[[-12  19   1  30 -11  35 -45]
 [  6 -15 -35 -19 -20   2 -48]] out 1

[[ 56 -45  21  28  -3  12 -40]
 [ 56 -48  26  28  -3  19 -39]] out 21

[[ 12   3  12  10  46   0 -40]
 [  7  42 -21  44  22   2 -36]] out 12

[[-20 -30 -22 -43 -16  32]
 [-26 -18   3 -43 -30  24]] out -22

[[ 54 -11  24 -10  -5]
 [-14   9 -38  -9  -3]] out 24

[[ 12   3  -6  11  -5]
 [ 35  47 -14  -6   7]] out -6

[[ -2 -55 -16   1  -7]
 [  8  30  22  27  12]] out -16
---
[[-26   1  41  15  -1]
 [ 15  25 -21  28  30]
 [-36   7  18 -28   8]]: 18

[[-57 -30   5  45   0  33]
 [ 34  -6 -30  -1 -18 -38]
 [-17 -21 -48  18  14   5]]: -48

[[ -1  17  23   8  21 -41  14]
 [  3   9  10   2  10 -16  -3]
 [  8 -18   1  17   6  21 -17]]: 1

[[ 24 -24  -1   7 -13 -12 -36]
 [ 12 -16   0  17 -12  -1 -12]
 [ -7  -2  22 -14  33   6 -53]]: 22

[[ 28  19  30  14]
 [-41   9  -8 -30]
 [-14  -9   0 -20]]: 0

[[-27 -20   5 -35 -14 -23]
 [ 41  52  56  31  -9  37]
 [ 11  -7  -2  19  19 -15]]: -2

[[-48  40 -19  27 -16  46 -20]
 [ -3 -35  22 -21 -48  47 -11]
 [-22 -41 -41   4  42  17  50]]: -41
---
[[ -3.40 -20.22  -3.51 -12.71  12.26 -14.07  -1.71]
 [ 12.65   5.57  -7.17  12.12  -8.30   0.10  -9.82]]	12.26

[[ 16.5  -0.1   1.7  -4.5  -2.9]
 [ -9.7  16.7  -3.5 -11.3  13.1]]	1.7

[[  7.611   9.145   2.921  14.210   8.188]
 [-11.337  10.934  -9.552  -2.016  -4.737]]	2.921

[[  9.683  23.007  -1.016  -7.043 -12.175  -2.863 -12.047]
 [  3.055  -9.112 -14.126   9.554   9.185  -9.157   0.821]]	-12.175

[[  19.83   15.93   55.77  143.08  -28.51   36.19  -74.11]
 [  62.42  -43.37 -116.42  140.27 -202.31  180.12 -118.19]]	-28.51

[[-0.15  0.07  0.01  0.08]
 [ 0.19  0.10  0.14  0.06]]	0.07

[[-0.12  0.16  0.09  0.07]
 [-0.03  0.13  0.15  0.10]]	0.16

[[ 184.471  156.562  -48.752    5.180]
 [ -30.502 -127.073  165.549   52.875]]	156.562
---
[[-0.057 -0.068 -0.007  0.073  0.059]
 [-0.128  0.070  0.192 -0.079 -0.009]
 [-0.007  0.089 -0.031  0.116  0.144]] ⇒ 0.059

[[-0.5 -1.0 -1.6 -1.8 -0.7  0.3 -0.2]
 [-0.5 -1.0 -1.6 -1.7 -0.2  1.7  0.6]] ⇒ -0.2

[[ 0.01 -0.08  0.03 -0.03 -0.08]
 [-0.11  0.12  0.06  0.01 -0.12]] ⇒ -0.08

[ 0.07 -0.03  0.16  0.20 -0.08  0.02 -0.13] ⇒ -0.13

[[-0.08  0.55  1.36 -0.08]
 [ 1.41 -1.66  1.57  1.41]] ⇒ -0.08

[-115.80 -151.16  -60.02 -172.53  134.85 -166.12  -93.65] ⇒ -93.65
---
-7.6,6.6,21.5,0.2,16.8
-21.2,7.2,-13.0,17.9,3.4
=> 7.2

9.8,10.4,17.5,-10.1,14.2 => 10.4

20.536,8.621,6.571,2.492,-1.949
8.695,-7.038,9.406,-12.026,-1.111
=> -7.038

-0.17,-0.09,-0.02,-0.14,-0.04
0.09,-0.07,-0.03,-0.18,0.06
0.19,-0.19,-0.18,0.07,-0.19
=> -0.19

0.139,-0.108,-0.175,-0.133,0.062 => -0.108

0.75,-0.63,-1.21,-0.18,0.24
-0.13,0.80,0.04,1.23,-0.50
1.58,1.33,1.53,-0.82,0.81
=> 1.33

10.343,-9.934,-11.762,1.592,17.608 => -9.934

0.029,-0.016,-0.052,-0.150,-0.172
-0.056,0.157,-0.035,-0.147,0.039
=> 0.157

0.694,-0.721,1.457,0.922,-1.917
0.108,-1.419,-1.152,-0.247,-1.137
1.126,1.243,1.758,1.226,-1.777
=> 1.243
---
array([8, 6, 3, 2, 1, 3]): 3, 8

array([38, 75, 37, 18, 35, 84]): 84, 38

array([92,  0, 70, 80, 26, 82]): 82, 92

array([894, 457, 994, 136]): 136, 894

array([  0, -16, -31,  33,  14,  -7, -28]): -28, 0

array([2, 3, 1, 1, 7]): 7, 2

array([[-42,  -3,  15,  14],
       [ 36,  16,  14,  -5],
       [-16,  -3,  -7, -12]]): 14, -16

array([ 31, -29, -26,  30, -16, -18]): -18, 31
---
[3, -1, -4, 4, -17, -44] 4, 3
[[-7, 35, 13, 11], [31, 10, -4, -55], [49, 14, -4, -38]] 49, 35
[48, -11, 15, -1, 50] 50, 48
[-46, 4, 9, -11, -56] 9, 4
[[9, -11, -33, -7, -41, -18, -19], [-21, -33, 37, -20, -1, 55, 14]] 55, 37
[-17, 4, 51, -35, 1, 33] 51, 33
[-20, 25, 56, -13] 56, 25
[[-1, -10, -6, -1, -2], [29, 54, -15, -2, -1], [-48, -2, 30, -3, 19]] 54, 30
[[12, -7, -31, 0, 10, 4], [8, 6, -2, -5, -9, 19], [-14, 13, -1, 48, 21, -11]] 48, 21
---
[[5041 6129 5854 4388 4452 5496 2711]
 [4148 4079 7340 9699 8648 5733 4461]] Out: 7340

[810 482 222 518] Out: 222

[[ -6  -7 -44   5  -1 -15]
 [  2  -3 -49  25  11 -26]] Out: -49

[2 0 7 5 8 2] Out: 7

[[ 23  27 -25  23]
 [ -5 -22 -23  -6]
 [ 10 -16  15  28]] Out: 15

[ -2 -26 -11 -47  36   9 -23] Out: -11

[ 118  604  338  -91 -554  810] Out: 338

[[ 15 151 110  40]
 [ 48  76 173  27]
 [142 234  80 199]] Out: 80

[[-20  -9  -1 -12]
 [ 35   9 -38 -29]
 [  2  -8  12   6]] Out: 12

[  68 -405 -910  -84 -512  608 -349] Out: -910
---
1.6,43.6,-116.7,16.5
103.1,179.7,72.6,-91.6
-49.4,-170.9,212.1,-126.2
value -116.7

-98.5,16.6,8.0,132.3 value 8.0

0.62,-0.09,0.51,2.02
0.37,-1.52,0.44,0.52
value 0.51

-1.678,1.136,0.190,0.713 value 0.190

-37.57,-50.03,-37.21,-104.29
-35.15,-4.97,-30.75,54.58
142.36,-167.75,-152.38,-152.41
value -37.21

0.4,1.2,-1.4,0.1
0.3,0.4,0.5,0.6
value -1.4

-0.74,-1.24,0.98,-1.22 value 0.98

23.2,-165.0,103.3,-148.1 value 103.3

-1.02,-0.77,-0.46,1.07 value -0.46

-1.279,18.147,15.719,-10.447
0.829,8.973,-10.968,-12.193
value 15.719
---
[[  4  -4   2   1   5]
 [ 11 -25 -17  20 -49]
 [  2  -1  12  26  25]] --> -17, 26

[[  1 -10  18 -40  -3]
 [-24 -14  19 -11   3]
 [ 21  13  -7  44 -14]] --> 19, 44

[[-31  27  13   1 -55  10   8]
 [-21 -25 -19  15 -31   8   4]
 [-21   6  -3   7 -43   2  15]] --> 15, 27

[[ -3   0   7   8 -11]
 [ -6   6  14  19 -25]
 [-55  19 -17 -27  42]] --> 14, 42

[[ -5 -21 -36  20  38]
 [  2  46 -28  55 -30]
 [-25 -15 -37 -11  21]] --> -28, 55

[-33 -21 -27  54  -4] --> -27, 54
---
[[  55  324   73  447  513  844 -497 -198  133]
 [ -63  324  138 -373  211  172 -381   96 -330]
 [  55  324  138 -318  307  401   13   62  124]
 [  55  324  411 -318 -870  -24  566   62 -191]
 [  55  324  144 -318  211  172 -381  134  124]
 [ 273  324  -84 -523  211  172 -381   62  124]]	133

[[3 3 6 3 3 4 6 5]
 [5 6 3 5 5 5 3 4]
 [5 5 4 5 5 4 4 4]
 [4 4 5 4 4 4 5 5]
 [3 3 5 3 4 4 5 5]
 [5 5 4 5 5 5 4 4]
 [3 3 5 3 4 4 5 5]
 [7 7 2 7 7 5 2 3]
 [5 5 4 5 5 5 4 4]]	5

[[63 60 71 42 63 68 53 67]
 [50 51 41 73 49 44 59 43]
 [41 68 73 17 78 78 59 76]
 [61 63 72 42 65 71 54 71]
 [70 56 50 85 43 46 56 46]
 [52 47 40 73 46 41 58 40]
 [71 47 42 92 36 38 54 38]
 [45 64 56 48 64 61 57 62]]	67

[[-855 -834  578  543  554  513 -786  497  567  544  494]
 [ 756  736 -756 -716 -725 -686  708 -684 -738 -713 -669]
 [-588 -571 -405 -386 -392 -373 -527 -368 -398 -386 -364]
 [-819 -786  640  602  622  573 -704  555  631  609  551]
 [ 325  310  323  305  311  290  272  276  317  306  280]
 [ 701  675 -726 -685 -693 -655  627 -665 -708 -680 -641]
 [ 394  378  271  251  258  238  335  230  264  252  228]
 [-241 -231 -580 -555 -562 -535 -206 -524 -571 -556 -522]
 [ 636  601 -777 -741 -760 -712  517 -690 -769 -749 -690]]	494

[[3 4 5 1 2 9 6 4 3]
 [2 4 5 1 3 8 6 6 3]
 [3 4 5 1 2 9 6 5 3]
 [3 5 5 1 2 8 6 5 2]
 [4 4 5 0 2 8 6 5 3]
 [4 5 5 1 2 8 7 5 2]
 [2 3 6 1 5 8 7 7 5]
 [3 4 5 1 3 8 6 5 3]
 [3 4 5 1 3 8 6 5 3]
 [3 4 5 1 3 8 6 5 3]]	3
